Each row is followed by its tier, which names the range that a hidden value of the row falls in. A new part has a new value, new ranges and new names.
[-126  -47 -193  -41 -177  145    5   57  233    7   12   97 -114   91
  226  -38   33  -75  130  235  -55   46  106  428 -132  122   34   -3
   13   37  291  315   63 -136   62 -142   72]  (42)
[ -56  113 -215   -6 -192  119  119  150  338   11  -51  106   12  218
  223  -43  -29  218  -99   88 -114  136 -217  107   81  139  110   30
  -44 -115  140 -130  -64   -8  303  -78  -86]  (28)
[   9   34 -195  -56 -128   53    1   51  276   -7  -33  245 -100   95
  193   -2    1  113   52  233 -177  197    5  269  -35  166  -46  -19
   -8  -11  292  273   65  -94  273 -116  -37]  (42)
[  22 -103   61   86  -14 -168 -116   79  -63 -114  -52  -37  151 -512
 -232   76 -123   47   46  -59 -117 -191   85 -310  192 -112  -91   20
   99   28   67 -210  -78    9 -124  -22  187]  (34)
[ -62   76 -255   10 -172    4   -4   73  126  128    3  159  -60   30
  192   52  -81  165 -124  120 -110   42 -231   49  143  171  -16  103
  -24 -202   33 -261 -150   83  125 -131  -62]  (45)
[ -19  -69   42   54  -55 -179 -113   61  -60 -151  -43  -43   49 -569
 -214   92 -129   54   79   44 -177 -135  100 -246  194  -60 -131   37
  139   -9   90 -109  -45  -34  -96  -72  189]  (35)
[ -74  -87  -27   51 -100 -116 -129   33   68 -279   60  -71  120 -451
  -92  -24 -237  101   32   41 -220 -226   58 -201  222   -9  -79  -82
  159  -24  215 -167   58  -92  -36  -26  194]  (42)
[ -82  113 -265   -5 -191   98    0  164  178  132  -22  244  -44   30
  166   53  -33  145 -156  140  -79   34 -234  141   64  121    1  160
  -82 -181   59 -281 -210  120  144 -198  -16]  (22)
[ -56 -243  -49   95  -89   32   86   45  149   69  -49 -333  187  147
   87 -118   42 -164  136 -234  130 -203  167  -20   24 -118  277  -77
   35  172  130   44  -11 -108 -206  202   86]  (26)
[ -61 -160  -46  -78   15 -247   12  -10  -54   83 -239 -236 -128   41
  126  -20    1  -65  183  -90  -66  210  -76 -193   82   66   72   60
   81  -92 -152   47  -87  -54  -22  121 -256]  (30)
[-108  -53   10   62 -112  -76  -85   87   18 -229   12  -96   89 -497
 -137   22 -169   56   48   58 -158 -210   54 -165  182  -42  -59    4
  141  -26  123 -192  -15  -60  -84  -93  221]  (33)
[ -92  -67 -197  -85 -126 -212   -2    7   54   95 -127 -127 -192   -9
  151   10  -57   49   62   32 -170  162 -118 -121  165  139   10   95
   86 -185   -5    2 -116  -33   36   56 -182]  (42)
[-264  -45   78  -28   77   86 -220  -15 -197 -342    0  152  -42 -305
  221  -45 -206 -114  190  326  -41  -29 -128  288 -153  186 -138  -51
   85 -109 -144 -178  150  -68   12 -408    8]  (30)
[  77 -199  -13  145  -11 -140  -93  -16   13  -48   40 -114  279 -241
  -92  -19 -146   32   16 -198  -48 -304  111 -307  228  -98   28 -118
   81  100  144 -213    3  -21 -164  151  161]  (45)
[  84 -212  -60  125  -11 -149 -153  -27  -14   -8   61  -26  240 -279
  -87    6 -145    1    3 -159  -64 -318  130 -247  201  -90  -25  -88
   63   94  174 -186  -24    7 -191  120  178]  (22)
[ -67  -60 -161  -37  -68 -162  -35  -20  -41  133 -103  -33 -146  -14
  177   40  -45   13   52   51  -94  123 -136  -55  118  145  -12   94
   50 -165  -97  -79 -114   19    6  -21 -166]  (26)
[-137 -201 -122   84 -118  130  -41   43   45  113   54  -87   91    6
  130  -42   20 -239  107  -17  152 -289  160  253  -86  -43  131    3
   -1  112  142    2  -47  -39 -290  -43  197]  (34)
[ -45 -153 -104   28  -95   81   38   39  116  158  -58  -43  -16  116
  133  -10  125 -185  176   30   93  -21  189  274 -126   -6  116   14
   -9  139  162  283  -12  -90 -114  -13   74]  (35)
[ 111  -22 -123    4  -28   32  -29   38  134  136  -68  304  -20   60
  107   69   76   31   69  138  -53  146   64  221  -80   80  -62   14
  -65   73  185  230   -5  -12  147 -108   -7]  (34)
[ 133   26 -122    4  -78    0  113  133  253  185 -170  153   18  174
   53   51  123  132    6  -12  -59  226  -24   16   20   21   62   63
  -81   42  143  131 -108   10  224   20  -84]  (45)
[-116 -172 -123   20 -118  116   25   18  154   44   -2 -103    5  141
  206  -84   51 -185  178   48   66  -82  166  311 -114   28  146  -50
   24  121  203  248   62 -140 -104   -5   82]  (28)
[ -99   -5 -285  -66 -182 -142  -34  -14  106   81  -17   19 -194   -7
  220   22 -114  122  -21  144 -218  114 -165    1  184  222  -45   75
   70 -229   79  -52  -81  -15  100  -31 -130]  (30)
[  38  110 -228    7 -100   88  -45  113  189   87  -11  398   26   65
  173   49  -46  198 -150  148 -113   86 -206  146   40  138  -59   69
 -107 -111  113 -203 -112  110  259 -189  -43]  (22)
[-207  -28   97   13  -51    5  -72  132  -74 -246  -87  -81    5 -459
  -74   20 -102  -57  141  138  -64  -88   -5   -7    9  -23  -42   70
  111  -49  -58 -173  -33  -53  -77 -238  142]  (33)
[ -10   90 -222   10 -177   12  108  131  250  131  -82   69   -6  161
  159   16  -11  215 -120   13 -102  126 -221  -40  156  108   89   88
  -41 -144   60 -196 -157   53  216  -21 -108]  (35)
[ -97 -229  -77   81  -80   72   15   -2  146  -39   32 -235  176  133
  176 -150  -44 -143  130 -123   82 -226  126   90    1  -29  214 -141
   52  136  174   27   83 -135 -152  119   92]  (28)
[ -58 -125  127   -6  158 -115 -122    3 -258  -32 -198   23  -13 -199
   55   42  -25 -139  210   34   44   97  -62  -42  -78   31  -59   48
   33  -28 -274 -107  -39   18  -73 -154 -118]  (45)
[ -83 -122  173  -11  139  -79  -85  121 -222  -42 -267  -41   35 -272
  -70   42   30 -176  203  -44   81   53  -28  -99 -103  -98   -1  118
    8   16 -274 -154 -138   43 -124 -140  -48]  (22)
[  54 -254  -23  126    3  -52   -8  -43   95  -14    7 -214  277   72
   74 -116  -63  -63   97 -246   51 -230  138 -147  107  -81  176 -180
   53  174  144  -39   77  -95 -134  226   65]  (26)
[ -70 -132  113  -29  151 -113 -144   50 -268   -2 -226   46  -31 -258
    4   59    5 -184  200   22   50   79  -43  -35 -107  -21  -67  113
    7  -23 -273 -114 -115   54 -118 -166  -90]  (22)
[ 126 -110  -63  -34   -7 -321  126   81   36  305 -337 -217  -51  106
  -40   68  122   59   73 -275  -51  278  -78 -440  197  -54  121  151
    5  -54 -144   -2 -266   51   26  267 -276]  (45)
[-277  -43   89  -27   10   67 -142   65 -137 -308  -56   16  -47 -352
  106  -29 -149 -120  191  254  -38  -40  -76  192 -111   96  -75   15
   99  -90 -115 -152   65  -75  -38 -344   58]  (30)
[ -26  116 -254  -40 -194   41   55  111  342  -17  -26  176  -42  142
  212  -27  -78  266 -105  144 -216  166 -199   76  125  180   17   14
  -16 -148  214  -62  -34  -21  343  -74  -97]  (42)
[ -15 -116  191   21   84 -135  -19  194 -111  -55 -290 -145  125 -360
 -241   52   40  -85  152 -172   26    1   33 -320   24 -213   43  127
   28   64 -167 -179 -192   37 -120  -10   30]  (22)
[  53 -137  -43  116  -43 -174 -187  -19  -49  -94   87   40  171 -486
 -150   66 -199   69   -5  -24 -156 -302  114 -250  242  -44 -140  -57
  109   27  184 -206   -9    1 -152    2  234]  (34)
[ -36 -162    5  -75   74 -246  -17  -21  -73   19 -251 -192  -85   30
  124  -37  -18  -59  201  -94  -67  222  -81 -207   55   59   55   18
   76  -69 -167   39  -44  -58   16  109 -273]  (42)
[  14 -124  -89  -37   -7 -267   15   -6  -73  220 -221 -151 -119   12
   75   58   35  -22  109 -108  -52  186  -79 -236  136   48   39  117
   43 -103 -160  -14 -175   26  -45  116 -226]  (35)
[ -33 -245  -50   63  -97    9  135   83  140  211 -138 -342   95  182
   41  -62  165 -226  189 -237  171  -97  225   13  -37 -152  285   17
    9  196  106  198  -96  -95 -242  211   58]  (35)

Part 2:
[-306 -207  202 -121  114   48  246  -69 -319  149 -106  -14  -33  -11
  166   58  243  590 -377  161  -90 -331 -272  102  394  142 -108   47
  -67 -217  228 -288  275  292 -250  136  196]  zn
[-183   25  288 -160  -54   23  247  142   63  -51  109  -49 -116  164
 -109  146  280  185  -27   98 -252  -15 -124  212 -236   21  161  202
  -59  199  -51   39   74  102 -227  -41   10]  tn
[-305 -168  -35  -97  309  149 -215   57 -314  375 -156   33   24 -264
  304   -9   72  133 -495   35 -190 -234  146  -49  248  201  127  138
  123  180  -26 -132  378 -309 -399 -494   88]  dh
[  13   34 -103  217  122  -92 -380   53   17   55 -174    3  174 -181
   86  -17 -124 -193 -357 -178  -52  -44  104  -42  -51   29  126   35
    5   84   74  169  126 -506    4 -320 -115]  bq
[ -19  -85  224   -1 -164   55  230  -28  195 -245  211   36 -129  171
 -281  137  164 -117   56  -25 -368  205   -1  280 -506 -209  235  199
 -207  299 -158  110  -89   64 -146   80 -268]  bq
[ 134 -264   -6 -184 -144   27  182 -292  133 -223  340  -13 -330  -28
 -298  -87   62 -417  111  -21 -119  260   -4  209 -337 -317  -79  144
 -249  237 -244  -14 -276  235   32  283 -377]  rt
[-140 -259  104 -129   44   17   56 -226 -139   70   64  -24 -164  -55
   12  -24  160  128 -208   84  -84  -32  -41  104  113   39 -154   81
 -153   34  -97 -192   69  135 -148  131  -60]  zn
[ -78 -298  -72  -15  341  114 -352  -27 -163  433 -210 -243  136 -125
  138   71 -129  -46 -659   29 -142 -131  461 -236  467  329    8   41
  -33  201 -263 -124  253 -370 -349 -336  112]  Bn
[ -76 -398 -152  146  319  135 -339 -150 -275  306 -210  -15  148 -293
  231  -40 -166  -87 -692 -117 -172 -175  335 -155  387  103   27   -3
  -21   78  -13 -200  287 -365 -312 -289 -105]  Bn
[-413 -178  235  -85   97   20  193 -175 -435  159 -189  105  -23  -73
  276   15  297  801 -386  201  -75 -389 -388  148  473  179 -206    6
 -127 -334  304 -353  381  321 -203  166  247]  sd
[-211 -278  111  -46  147   45  -33 -171 -244  188  -90  -24  -30  -88
  144    9  124  280 -408   77 -123 -163   15   27  305  154 -126   38
 -109  -27  -16 -247  231   22 -246   10   37]  sd
[  97   83   25 -126  -80   29  328  317  140 -257  119  -28  -43  -31
 -136  -51   29 -231   31  -76 -201 -118 -264  185 -349 -259  256  100
   54   86  191  204  -62   92    9  -47  -92]  mz
[ -83 -240   58  144  287   -2 -346   75  -86  309 -199 -203  184  -59
  155   88  -48   -1 -623  -84 -135 -142  366 -176  294  311   34   17
   46  141 -102 -109  267 -465 -350 -313   -4]  Bn
[  72  120  -50  114   98 -139 -346   41   95  145 -306 -271  266   28
  -38   92 -177   39 -385   44   27  -61  140 -148  282  300  -37  -45
 -195  -49 -143  227   77 -327  159 -100  280]  sd
[  40  -43  -84 -367 -176   45   97 -223   79 -215  317  126 -399 -214
 -181 -239   94 -441  314   68 -154  236 -129  276 -469 -302  -61  170
 -216  312 -335  113 -203  173  147   54 -246]  mz
[-305 -194  221  -78   66   67  231 -118 -318   99 -136   58  -11  -20
  163   52  225  606 -361  153 -164 -313 -274  137  351   99  -95   27
 -143 -213  233 -280  308  293 -225  146  162]  Bn
[ -39   -4  -57 -176   39  183  165  162  -16   -7    1   -8  -12 -100
  -56    8  -22 -109 -132   59 -308  -91  -41  111 -123 -107  285  146
  -50  194  -60  159   72   10 -111 -215   76]  mz
[-326 -207   75 -191  102   76  307 -169 -453  115  -92  132 -110 -182
  241  -65  231  593 -336  161   -7 -403 -469  150  440  -13 -164   42
  -61 -329  409 -334  274  441 -148  180  164]  rt
[-184  -86  -85 -337   96  107  215   14 -307   68   12  108 -181 -318
  195 -203  117  116 -148  101  -44 -311 -359  129  160 -103  -47   87
   57  -81  221 -128  166  250  -74  -79   92]  mz
[-298  -73   47 -360   34   56  242 -135 -328   85   36  129 -250 -201
  159 -116  263  353  -98  196   -5 -245 -419  191  187  -43 -150  125
  -58 -103  185 -203  172  371  -84   59  118]  tn
[   4 -184 -168 -332   48  101  -30 -150  -56   36  219   27 -310 -288
  -37 -204   20 -444  -12   16  -89   91   53   91 -163 -176  -32  167
  -48  318 -250  -15  -77    7  -63 -141 -212]  dh
[  28 -158  189 -138 -141   24  226  -96  193 -189  287  -70 -234  153
 -304   80  170 -200   83   20 -244  230   28  229 -399 -165   76  189
 -204  303 -264   37 -171  150 -119  174 -259]  rt
[-273  -22   24 -216  100  121  113   24 -258  140  -85   92  -64 -169
  162  -21  146  286 -229  142 -167 -240 -214  121  142   28   85  130
  -25   13  110  -62  253   96 -168 -182  172]  dh
[-349  -75  -52 -354  108  110  260  -90 -492  126  -75  223 -187 -364
  327 -211  213  450 -207  181    6 -444 -553  171  349  -73 -133   72
   29 -255  406 -249  296  394  -75  -21  199]  dh
[ -82 -185  230 -285   92  235  531  326   57   90  140 -314  -60  289
 -227  293  166  123 -253  154 -342 -128   60   71   34   39  334  234
   26  254  -80  -29   31  293 -470  -21  144]  bq
[-185 -321  -11  170  230  101 -213 -167 -276  222 -195   58  120 -196
  211   17  -22  156 -571  -55 -208 -160  162  -25  280  109   40   27
  -74    5   32 -186  302 -250 -287 -182  -50]  zn
[  13 -136  273 -188 -184 -106   28 -227  281 -148  341 -143 -334  206
 -334   53  252 -233  202   80 -153  399  144  218 -451    3 -140  186
 -286  394 -564   30 -233   54  -58  218 -269]  zn
[ -35  -59  164   -2  -99  184  396  155  109 -222  123   62  -16  134
 -225  178   96  -29  -68  -29 -460   16  -88  263 -402 -279  438  204
 -112  229   72  136   12  129 -224  -27 -155]  tn
[  63  164  -45   91   41 -174 -245  285  117 -109  -53    0   78 -215
  100 -160  -35 -327 -115 -221  -29 -101  -95   36 -304  -33  109   19
  165   86  149  232   70 -460   73 -334 -159]  mz
[  -2  -44   76 -496 -172   -7  145 -154  171 -140  427  -40 -504  -33
 -256 -139  239 -399  366  136  -97  299  -52  256 -484 -158 -123  241
 -168  433 -480   61 -252  211   19   81 -223]  dh
[-167 -135   99 -153   57   -6   92 -139 -225  102  -98  -24  -56  -78
  108  -33  132  340 -294  133  -20 -237 -210   59  341   92 -205    4
 -148 -157  130 -202  183  223  -77  133  126]  Bn
[-302  -48   89 -472   -8   82  271  -75 -268   47  109  120 -322 -206
  135 -174  312  271   57  245 -108 -184 -389  244   28  -12 -139  138
  -56   17  -18 -151  146  367  -91   10  144]  mz
[  36   -9   37 -177 -202  -69  -23 -216  189 -249  314  117 -342  -83
 -218 -130  143 -426  277  -35 -130  323  -52  274 -594 -271  -34  188
 -207  351 -292  133 -206  -13  101   42 -386]  tn
[-216 -246 -108  164  333  144 -462  -32 -242  348 -194   84  134 -302
  275   17  -69 -102 -602 -125 -273  -88  392  -92  118  140  228  126
   78  290 -107  -65  360 -621 -412 -602 -123]  tn
[ -18  -95   75 -355   30  241  534  342   28  -51  169 -152 -117   52
 -157   60   95  -82  -74  105 -345 -167 -117  147 -134 -139  323  190
   56  215   -9   61    1  301 -274  -75   88]  mz
[  42   21  -74 -195 -196    1  -15 -255  124 -237  234  168 -294 -160
 -202 -153   51 -402  250    9 -158  283  -91  268 -504 -310    3  171
 -269  300 -275  185 -183   36  183   24 -284]  dh
[ -63 -166 -248  -97  315  117 -272  126 -211  277 -104  -31   33 -402
  254 -162 -124 -290 -453  -94  -95 -217  171 -124  175   53  121   74
  195  182    1  -19  220 -386 -227 -503  -30]  mz

New part:
[  47 -235 -143    5  191  235  -78  199  -75  -17   -3   63  -90 -136
    3  152   68  142  124   56    7   61 -127   70    1  183   32   75
 -310  -72 -151   94  -37   10  131  -62  -90]  Bg
[-224  142  -97 -130  500   -3  602 -374 -501  336 -258 -501  -33 -198
  -59   10 -182  241 -138  258   20  880 -348 -141 -117  450    6 -395
 -284 -234  291 -435  282  125  427 -157   13]  pj
[   2   18   53  120   -9 -248  346  -26  152   76  -94 -161  -75 -329
   47  132   14 -131  104  250   70  185  -13 -125 -157  318  196 -254
 -134 -123  -26 -445   30  160  164 -232 -283]  qh
[ -71  -10  -82  481  246 -309  280 -255 -110  225  184 -106  157 -323
  165  292 -272 -217   92  138   24  167 -129 -259 -273  297  140 -290
   48  -79  180 -345 -261 -217  138 -278 -282]  qh
[-181  -72  -87 -176  239  263  381    8 -176  324  -79 -297  -92  -43
   16   91   43  215   59  230   36  478 -148   11 -210  443   26 -441
 -242 -137  135 -331  108   42  225 -141 -198]  Zc
[ -61 -133 -193  384  199   37  126  -95  -33  269  290   78  133 -104
   74  277 -106 -120  199   54   39   36  -57 -154 -324  198   72 -383
  111  -12  136 -186 -365 -307   16 -217 -316]  Zc
[ -62 -100  -47   37  293   39   63 -173 -121   44  -73  -36 -224 -206
 -165   11  -69   27 -251    0 -154  211 -114  122   38  -26 -304   47
 -163 -172   68   28   50   50  222  -26  -32]  pj
[-158 -214   87 -333 -169  168 -107   94  110  189 -207 -190 -271  175
  142 -101  301 -132   77   86   63  -22   40   67   77  218  119 -149
  -62 -180 -234 -154   80   27  -17  110 -155]  Dl
[  19  -64  -40 -189   40  175   44    9  -61   39 -264   -5 -144  100
  -54 -156  167   69  192   57  110  231 -112  -75   84   47  113 -132
  -68 -154 -152  -68  136   54   73  -11   67]  zm
[ -35 -141 -163  417   73 -193   57  -49    9  232  132   -1  324  -78
  193  271  -74 -115  304   80  135  -66 -148 -250 -126  281  424 -219
   49   -3  -23 -206 -233 -140  -87 -136 -154]  Mq
[ -90   15  242 -375  102  150  374  -10 -144   62 -539 -249 -249  153
    0 -373   11  329   -7  128  -53  543 -233   53  181   42 -113 -141
 -165 -292   75 -153  556  223  200  -62  271]  qf
[  30  -94  270  304 -306 -303  135   70  503   32 -119  124   17   44
   34 -143  -29 -106   85   30 -108 -351   16    8  128 -220   37  -53
  235 -100   10 -122  119  108 -218  -57   66]  qf
[  14  -39 -117 -198  196  189  165   14 -150   33 -314  -84  -89  -19
 -198 -110  109  309   54  102   48  375 -237   11  154  100   72  -37
 -287 -146  -78  -29  296  254  172   21  188]  Bg
[ -60  -87   41 -199  -26  204  152   54   61  141 -201  -65 -181  130
  -24 -138  166   71  140  100   48  188  -41    9  -14   96   22 -279
  -24 -155  -48 -170  137   49   46  -45  -49]  qf
[ -66  -19  229 -321 -221 -114  103  -97  375  -13 -436 -130 -477  -56
 -302 -324  286 -107 -322   67 -126   20  102  231  269 -182 -223   21
  -61 -250 -142 -169  386  462   68  153   28]  qh
[-309 -306 -262 -187  333  425   70  131 -211  440   40 -363    6    7
 -127  199   54  463 -270  148 -154  140 -288  326   96  435  -80  -33
 -500  -66  101   58  175  188  125  249   40]  Bg
[ 136  -73   54  475  138 -264  -11 -207  136 -160   56  335 -112 -277
  -90   29 -188 -247  -56 -131 -148  -88    7  -37  -45 -343 -277   87
  174 -120   59   69 -187 -130   57 -226  -97]  Zc
[  15   15 -193  -99  225   60  187 -117 -189   72 -247 -100  -22 -114
 -162   -2  105  142  117  123  142  432 -206 -132   30  200  206 -155
 -228 -127  -90 -170  145  191  196  -56   38]  Dl
[-118 -143  -17 -236    4  124  -94 -105   82  111 -163  -84 -363  -12
 -177 -108  232 -124 -200    9  -60   32   41  158  110  -14 -176  -32
  -77 -183 -135  -39   65  116   85  147 -101]  zm
[ 105  -60  164 -120 -102    7  -85  -65  219 -189 -351  215 -366   64
 -226 -356  164  -81  -59 -105  -82  -15   31   97  253 -426 -245  120
   99 -214 -165  113  209  151    9   37  157]  pj
[ 141 -137  -37  236    4   33  -81   -1  257 -107   -2  381 -126  -55
 -235  -57   59  -55   44 -120  -87 -170   29   66   34 -357 -196   23
  122  -65  -56  146  -89    4  -60  -75  -18]  Zc
[-110 -210  -99 -207  183  205   60  137  -58  130 -245 -196  -64  -32
 -165    5  124  399 -163   95  -92  172 -243  247  245  190   -2  127
 -448 -123  -64   67  352  378  114  158  174]  Mq
[ -33  -97   84 -190 -100   -1  -81 -112  267  -27 -235   30 -439  -69
 -282 -198  249 -179 -260  -26 -112  -56  113  198  173 -216 -269   48
  -15 -197 -158  -19  129  233   60  126  -64]  qh
[  13  -69 -167  485  115 -264   58 -182   26  149  165   79  209 -210
   49  237 -124 -221  170   46   70  -72 -101 -242 -130  119  241 -160
  104  -22   11 -172 -285 -152  -19 -141 -169]  Bg
[-219 -183  170 -602  110  436  -34   14 -288  157 -384 -289 -466  293
  171 -307  167   87  -36   41  -26  399 -108  132  133  162 -201 -103
 -157 -317  -95  -15  282  -92  199   84   41]  qh
[ -26 -130  308 -128 -368 -178  -33   75  484  -33 -311  -26 -338   25
  -34 -251  224 -203 -101   42 -100 -276  123  159  250 -161  -61   77
   53 -200 -206 -112  241  267  -94  102  -10]  zm
[  -1 -145 -189  134   73   -1 -174 -143   38   83    9  130  -40  -42
 -143   49  118 -159   27  -64   37  -92  -40  -44   56  -63   59  -18
   42  -72 -142   39 -158  -34  -27   67  -61]  Dl
[ 143 -110   79  171   21 -129   -2   85   15 -141 -273  148   94   18
  117  -99  -45   94  285  -19   55   44 -208 -134  193  -83  227  139
  -45 -125 -149   61  164   62  -29 -122  222]  Mq
[ 115 -121   13  409   45 -130   75   49  197  -52   87  240   33 -187
   -1  109 -113  -60  143    6  -61 -134  -40  -44  -75  -90  -26  -28
   48  -49   19  -20 -131  -61  -11 -208 -102]  qf
[  66  -69  -42  246   80  -71  176   64   -2   53  -31   37  131 -101
  115  101  -79   43  310  122   91   95 -162 -190  -68  177  256 -150
  -52  -64  -25 -157  -34  -52   37 -198  -39]  zm
[  30  -69  444  337 -435 -621   65  -14  565  -57 -370   62   83   92
   87 -325  -87 -130  -27  -30 -162 -475  -77   -1  458 -387  132  248
  270 -168  -60  -41  372  286 -313   83  377]  Dl
[   7 -234  -59 -116   23  335 -263   42   73    6  -62  227 -282  174
 -153 -147  198  -29   15 -128  -56 -110   20  144  108 -239 -230   20
   55 -122 -153  230  -55 -101  -35  104   10]  pj
[ -76 -153  134  -43 -114  111   60   48  165  147  -78   13 -187  142
  135  -91  110 -133  164   38    6   -7   56   -5  -94   36  -24 -288
  143 -147  -31 -168  -33 -138  -42 -108 -186]  Zc
[  73 -126 -139  418  144 -279 -175 -236   65  -49   65  220   23 -261
 -110  142  -57 -268  -57 -114  -39 -154  -49  -79   51 -163   -1  150
   60  -72  -93   73 -227  -41    6  -43  -80]  Mq
[  85  -21  134  389 -157 -424  113  -75  279  -19 -135  109  128  -83
   62  -58  -88 -169  177   36   13 -185  -81 -187  119 -122  233   -5
  181  -96  -53 -151   42   61 -125 -104   83]  Bg
[  60 -112  -30  269   49    3  126   92   60   70   35  118  109  -27
  101   82  -71   32  307   76   54   -2 -118 -141  -92   86  162 -175
   31  -51    4  -96  -86 -121  -19 -186  -52]  pj
[-175 -130 -205 -137  363  178   69 -153 -310  229  -86 -248 -118 -128
  -95  107   30  125 -169   86  -23  363 -207   65   14  296  -50  -71
 -317 -152   15  -66   64   70  249   58  -59]  Dl
[-357 -200  -75 -341  432  316  127 -107 -478  377 -124 -516 -222  -34
  113   78  -40  216 -285  147 -113  492 -265  176   10  498 -172  -99
 -425 -235  119 -100  180  -17  335   90  -68]  Bg
[-128 -241 -113 -219  137  381   68  223   27  196  -98 -142 -138   23
 -211   18  147  404 -155  113 -134   63 -167  316  148  170 -135   11
 -387  -89   -9   84  252  271   83  169   83]  qh
[-189  -94   71 -576  105  254   46  -91 -225  146 -548 -322 -310  237
  -63 -342  231  212 -126   51    8  450 -202  117  304  102  -34  -27
 -234 -291 -126  -43  477  251  163  192  242]  Mq
